Here is a tiny trained network, its code and every weight. The questions are about switching its units off for an input and a class, where a switched-off unit gives its printed mean instead of its output.

import numpy as np


def w(rows, s, z=0):
    codes = np.array(rows[::2]) - 128.0
    scale = np.full(codes.shape[1], s)
    scale[-1] = z or s
    return codes * scale


def norm(h):
    return h / np.sqrt((h * h).mean(-1, keepdims=True) + 1e-5)


def f(y):
    return y / 2 * (1 + np.tanh(0.7978845608 * (y + 0.044715 * y**3)))


def log_softmax(a):
    a = a - a.max(-1, keepdims=True)
    return a - np.log(np.exp(a).sum(-1, keepdims=True))


def net(x, mask):
    res = np.array(x, float).reshape(1, 7) / 4 @ E
    u = 0
    for l in range(2):
        y = f(norm(res) @ A[l][:, :-1].T + A[l][:, -1])
        res = res + np.where(mask[u : u + 14], y, B[l][:, -1]) @ B[l][:, :-1]
        u += 14
    return log_softmax(norm(res)[-1] @ U[:, :-1].T + U[:, -1])


A, B = {}, {}
E = w([
[156,149,71,56,43,228,71,157],'x0',
[129,133,132,124,120,119,133,130],'x1',
[141,53,181,2,178,141,128,193],'x2',
[128,120,133,128,123,129,123,118],'x3',
[240,195,215,146,138,190,147,112],'x4',
[126,135,128,124,126,122,129,131],'x5',
[128,134,119,126,138,131,127,129],'x6',
],0.0093)
A[0] = w([
[153,102,204,132,183,177,125,153,68],'0.n0',
[140,127,197,146,172,165,148,149,29],'0.n1',
[105,84,128,150,97,175,128,156,49],'0.n2',
[188,104,30,189,35,136,94,97,73],'0.n3',
[171,190,147,123,66,141,59,150,2],'0.n4',
[124,167,120,213,171,72,129,93,61],'0.n5',
[71,106,216,80,208,107,165,129,10],'0.n6',
[136,35,112,177,119,128,147,170,168],'0.n7',
[222,212,122,208,80,112,151,106,131],'0.n8',
[147,98,108,143,88,141,186,139,118],'0.n9',
[166,200,138,198,106,156,131,146,90],'0.n10',
[217,167,127,112,36,229,123,161,91],'0.n11',
[56,88,2,77,33,159,85,131,33],'0.n12',
[190,175,198,137,189,121,189,69,70],'0.n13',
],0.0069,0.0046)
B[0] = w([
[119,208,119,121,126,72,170,175,167],'0.n0',
[155,155,179,137,126,82,157,144,139],'0.n1',
[113,157,144,117,162,116,95,170,112],'0.n2',
[82,253,46,99,159,102,250,145,201],'0.n3',
[175,109,95,154,142,161,119,135,146],'0.n4',
[137,101,158,170,112,116,68,119,195],'0.n5',
[133,113,90,118,162,108,199,159,178],'0.n6',
[125,116,89,122,105,102,175,112,167],'0.n7',
[95,41,128,152,130,197,103,46,253],'0.n8',
[124,139,119,128,136,143,119,123,125],'0.n9',
[82,110,159,135,114,187,157,63,187],'0.n10',
[211,134,28,102,103,88,87,117,254],'0.n11',
[36,183,226,143,139,133,123,140,253],'0.n12',
[95,143,184,164,136,163,140,159,210],'0.n13',
],0.0077,0.0049)
A[1] = w([
[247,139,192,96,177,171,160,171,2],'1.n0',
[53,117,155,144,151,64,108,132,160],'1.n1',
[146,72,220,146,219,72,173,141,126],'1.n2',
[122,135,140,229,165,48,116,140,26],'1.n3',
[118,110,97,239,174,100,236,80,180],'1.n4',
[92,136,158,125,164,137,159,114,105],'1.n5',
[121,90,218,66,130,188,34,182,122],'1.n6',
[92,92,172,191,121,150,117,110,76],'1.n7',
[162,171,99,88,136,74,117,137,134],'1.n8',
[66,109,60,85,81,147,73,156,55],'1.n9',
[44,136,70,184,118,106,72,79,110],'1.n10',
[64,52,68,71,137,88,156,201,113],'1.n11',
[131,255,146,161,89,158,154,64,180],'1.n12',
[113,38,96,153,110,52,161,121,119],'1.n13',
],0.0098,0.0033)
B[1] = w([
[150,188,77,117,100,2,173,111,188],'1.n0',
[209,120,45,116,134,169,108,109,214],'1.n1',
[26,124,60,199,164,123,150,56,228],'1.n2',
[185,145,167,95,21,167,127,155,178],'1.n3',
[170,97,188,52,106,131,97,193,254],'1.n4',
[152,136,130,146,139,126,114,97,153],'1.n5',
[181,112,152,75,81,124,176,183,187],'1.n6',
[175,187,183,95,188,115,115,174,167],'1.n7',
[122,104,173,121,150,122,81,96,146],'1.n8',
[85,131,238,181,120,107,229,111,185],'1.n9',
[174,194,133,80,111,41,153,135,224],'1.n10',
[135,65,157,156,148,196,72,125,225],'1.n11',
[79,66,112,179,166,152,93,153,230],'1.n12',
[151,175,68,73,161,130,79,133,183],'1.n13',
],0.0097,0.0086)
U = w([
[229,155,98,54,78,67,94,147,252],'0',
[8,202,124,154,93,106,134,139,179],'1',
[165,129,241,200,159,150,79,117,110],'2',
[157,122,51,199,79,223,102,78,79],'3',
[109,44,61,125,213,139,77,114,104],'4',
[89,60,214,77,82,178,188,181,16],'5',
[128,138,132,180,179,40,252,106,70],'6',
],0.021,0.0029)

Each question gives the input, the list of numbers given to net, and the class t.
The units are the neurons (one row each of A and B). Each row of codes is followed by its name. A weight is (code - 128) times the scale printed after its matrix; where a second scale follows, it is the last column's (A, B and U).
mask holds one flag per neuron, layer by layer. A switched-off neuron (its flag False) gives its mean, the last column of its row in B, instead of its output. The means were averaged over made-up inputs and are rounded, as every weight is.
A unit's drop is (log p(t) with every unit on - log p(t) with that unit switched off) / (log p(t) with every unit on - log p(t) with every unit switched off).
The circuit of an input: a set's keep is (log p(t) with only the set's units on - log p(t) with every unit switched off) / (log p(t) with every unit on - log p(t) with every unit switched off). Starting from the 12 units with the biggest drops (on a tie, the unit counted first), units are removed one at a time, each time the one whose removal leaves the highest keep (on an exact tie, the one counted first), for as long as the keep stays at least 0.8.
units of the circuit, in order: the units of the circuit, biggest drop first
most important unit: the unit with the biggest drop
k most important neurons: the k neurons with the biggest drops, biggest first
k most important neurons of layer l: the k neurons of layer l with the biggest drops, biggest first
drop of u: that unit's drop, to one decimal
input [0,5,-8,4,3,-4,4], class 2: 4 most important neurons : 1.n4, 1.n1, 1.n7, 1.n2
input [-1,-1,-6,-2,1,3,-5], class 2: 3 most important neurons : 0.n10, 1.n12, 0.n11
input [2,-5,0,7,8,-6,-8], class 3: 2 most important neurons of layer 0 : 0.n11, 0.n8
input [0,-6,-1,6,-7,2,4], class 0: units of the circuit, in order : 1.n10
input [0,5,6,-5,7,5,0], class 6: units of the circuit, in order : 1.n4, 1.n2
input [6,-7,2,1,0,8,-2], class 5: 2 most important neurons : 1.n9, 0.n12
input [-1,-8,7,-5,0,8,-4], class 4: 3 most important neurons : 1.n11, 1.n9, 1.n10
input [3,-2,1,-5,0,4,5], class 5: 4 most important neurons : 1.n9, 0.n12, 1.n2, 0.n3
input [1,-5,2,-5,-8,7,-3], class 5: 4 most important neurons of layer 1 : 1.n9, 1.n2, 1.n11, 1.n12
input [1,-7,2,-6,6,-6,-2], class 0: 3 most important neurons : 0.n11, 1.n2, 1.n0
input [2,-2,7,2,-8,-3,-3], class 5: 2 most important neurons : 1.n9, 1.n6
input [-5,8,-8,-2,1,5,6], class 2: 3 most important neurons of layer 1 : 1.n12, 1.n0, 1.n6
input [7,-6,1,5,-4,-1,1], class 5: 2 most important neurons of layer 1 : 1.n2, 1.n6
input [-3,-3,-1,-3,1,4,-8], class 2: 2 most important neurons : 0.n13, 0.n11
input [-2,-6,-4,-2,1,-6,-8], class 2: most important unit : 0.n11
input [0,3,-5,5,-7,-4,1], class 0: 3 most important neurons : 1.n10, 1.n2, 1.n1
input [-3,-1,8,5,1,8,-2], class 6: 2 most important neurons of layer 1 : 1.n0, 1.n12
input [-7,-6,0,-1,2,2,7], class 2: 2 most important neurons of layer 1 : 1.n4, 1.n3
input [0,6,1,-2,-2,-2,-6], class 4: drop of 0.n5 : 0.2
input [-1,-7,2,1,6,7,8], class 6: drop of 1.n0 : 0.1
input [-5,-6,-2,1,-1,4,-6], class 0: drop of 0.n8 : 0.0
